Below is a small trained network, with its code and all its weights. Each question gives an input and a class and asks what happens when units are switched off, that is, made to give their printed mean instead of their output.

import numpy as np


def w(rows, s, z=0):
    codes = np.array(rows[::2]) - 128.0
    scale = np.full(codes.shape[1], s)
    scale[-1] = z or s
    return codes * scale


def f(y):
    return np.maximum(y, 0)


def log_softmax(a):
    a = a - a.max(-1, keepdims=True)
    return a - np.log(np.exp(a).sum(-1, keepdims=True))


def net(x, mask):
    res = np.array(x, float).reshape(1, 7) / 4 @ E
    y = f(res @ A[0][:, :-1].T + A[0][:, -1])
    res = res + np.where(mask, y, B[0][:, -1]) @ B[0][:, :-1]
    return log_softmax(res[-1] @ U[:, :-1].T + U[:, -1])


A, B = {}, {}
E = w([
[7,203,190,148,125],'x0',
[128,129,128,128,127],'x1',
[130,129,128,128,127],'x2',
[112,41,183,227,122],'x3',
[105,169,67,204,220],'x4',
[115,81,191,56,213],'x5',
[128,128,130,128,128],'x6',
],0.012)
A[0] = w([
[146,199,58,153,213,48],'neuron 1',
[102,114,98,162,174,59],'neuron 2',
[72,240,161,119,123,91],'neuron 3',
[218,50,66,140,146,81],'neuron 4',
[154,117,153,60,202,157],'neuron 5',
[136,97,175,103,51,57],'neuron 6',
[133,190,61,159,69,54],'neuron 7',
[75,48,172,96,219,24],'neuron 8',
[209,161,45,112,100,169],'neuron 9',
[110,21,181,235,100,65],'neuron 10',
[68,157,179,165,139,115],'neuron 11',
[138,101,127,245,211,99],'neuron 12',
[13,184,223,151,72,93],'neuron 13',
[110,64,157,91,65,88],'neuron 14',
[135,111,109,218,65,104],'neuron 15',
[98,111,140,106,199,61],'neuron 16',
[120,49,196,234,108,4],'neuron 17',
[115,153,81,198,22,89],'neuron 18',
[129,94,178,134,161,89],'neuron 19',
[130,181,105,65,81,135],'neuron 20',
],0.012,0.0039)
B[0] = w([
[172,198,211,105,80,205],'neuron 1',
[175,171,175,173,82,169],'neuron 2',
[164,91,82,106,196,213],'neuron 3',
[193,60,101,189,196,225],'neuron 4',
[46,88,99,112,92,208],'neuron 5',
[167,168,230,149,129,187],'neuron 6',
[45,72,122,113,107,185],'neuron 7',
[52,78,133,200,96,221],'neuron 8',
[113,120,107,110,170,216],'neuron 9',
[130,187,67,9,124,251],'neuron 10',
[186,104,103,170,155,204],'neuron 11',
[176,184,151,150,82,230],'neuron 12',
[188,96,106,167,183,253],'neuron 13',
[178,183,192,199,120,190],'neuron 14',
[63,91,123,145,104,197],'neuron 15',
[76,116,141,128,70,180],'neuron 16',
[112,171,58,41,145,232],'neuron 17',
[63,63,171,175,69,205],'neuron 18',
[79,137,120,138,98,176],'neuron 19',
[126,184,138,59,112,188],'neuron 20',
],0.011,0.015)
U = w([
[206,22,68,189,217,72],'0',
[90,183,60,27,121,228],'1',
[10,42,143,182,69,1],'2',
[208,182,248,169,51,81],'3',
],0.012,0.0053)

Each question gives the input, the list of numbers given to net, and the class t.
The units are the neurons (one row each of A and B). Each row of codes is followed by its name. A weight is (code - 128) times the scale printed after its matrix; where a second scale follows, it is the last column's (A, B and U).
mask holds one flag per neuron, in row order. A switched-off neuron (its flag False) gives its mean, the last column of its row in B, instead of its output. The means were averaged over made-up inputs and are rounded, as every weight is.
A unit's drop is (log p(t) with every unit on - log p(t) with that unit switched off) / (log p(t) with every unit on - log p(t) with every unit switched off).
The circuit of an input: a set's keep is (log p(t) with only the set's units on - log p(t) with every unit switched off) / (log p(t) with every unit on - log p(t) with every unit switched off). Starting from the 12 units with the biggest drops (on a tie, the unit counted first), units are removed one at a time, each time the one whose removal leaves the highest keep (on an exact tie, the one counted first), for as long as the keep stays at least 0.8.
circuit, biggest first: the units of the circuit, biggest drop first
k most important neurons: the k neurons with the biggest drops, biggest first
drop of u: that unit's drop, to one decimal
input [8,8,5,7,-5,6,-5], class 0: circuit, biggest first -> (neuron 13)
input [2,8,3,-1,2,-3,-7], class 2: 2 most important neurons -> (neuron 10; neuron 4)
input [2,4,5,5,-1,4,-4], class 1: 3 most important neurons -> (neuron 10; neuron 17; neuron 18)
input [2,3,8,6,1,6,-2], class 1: 3 most important neurons -> (neuron 10; neuron 17; neuron 18)
input [7,3,2,-3,3,-8,1], class 2: 2 most important neurons -> (neuron 18; neuron 7)
input [3,7,-2,-4,-5,-6,1], class 2: 2 most important neurons -> (neuron 18; neuron 10)
input [6,5,0,-2,6,-5,0], class 0: 2 most important neurons -> (neuron 3; neuron 13)
input [-6,-1,-2,-1,-7,3,0], class 3: 3 most important neurons -> (neuron 6; neuron 14; neuron 13)
input [6,7,-5,5,-1,-4,0], class 0: 2 most important neurons -> (neuron 13; neuron 11)
input [8,-1,2,8,7,-2,-7], class 0: 4 most important neurons -> (neuron 13; neuron 11; neuron 3; neuron 20)
input [5,8,-2,-5,5,3,-6], class 0: 2 most important neurons -> (neuron 3; neuron 10)
input [0,-6,7,-3,-5,1,3], class 3: 2 most important neurons -> (neuron 10; neuron 17)
input [-4,8,3,5,0,-6,-6], class 2: 2 most important neurons -> (neuron 18; neuron 15)
input [-7,-7,8,-1,-6,8,8], class 2: 3 most important neurons -> (neuron 5; neuron 13; neuron 8)
input [3,7,0,-5,-6,2,-2], class 3: 3 most important neurons -> (neuron 10; neuron 17; neuron 6)
input [-5,8,-6,2,-7,4,-5], class 3: circuit, biggest first -> (neuron 14)
input [8,6,-7,-8,-1,4,4], class 0: circuit, biggest first -> (neuron 13; neuron 3)
input [6,-4,6,2,-3,-4,-7], class 0: drop of neuron 13 -> 0.5
input [0,4,-4,7,6,4,-2], class 1: drop of neuron 10 -> 0.5
input [-3,-7,-6,4,7,-4,-7], class 3: circuit, biggest first -> (neuron 12)
input [-7,-6,2,8,-1,8,-5], class 1: drop of neuron 18 -> 0.2
input [8,2,-7,5,2,-2,4], class 0: drop of neuron 13 -> 0.4
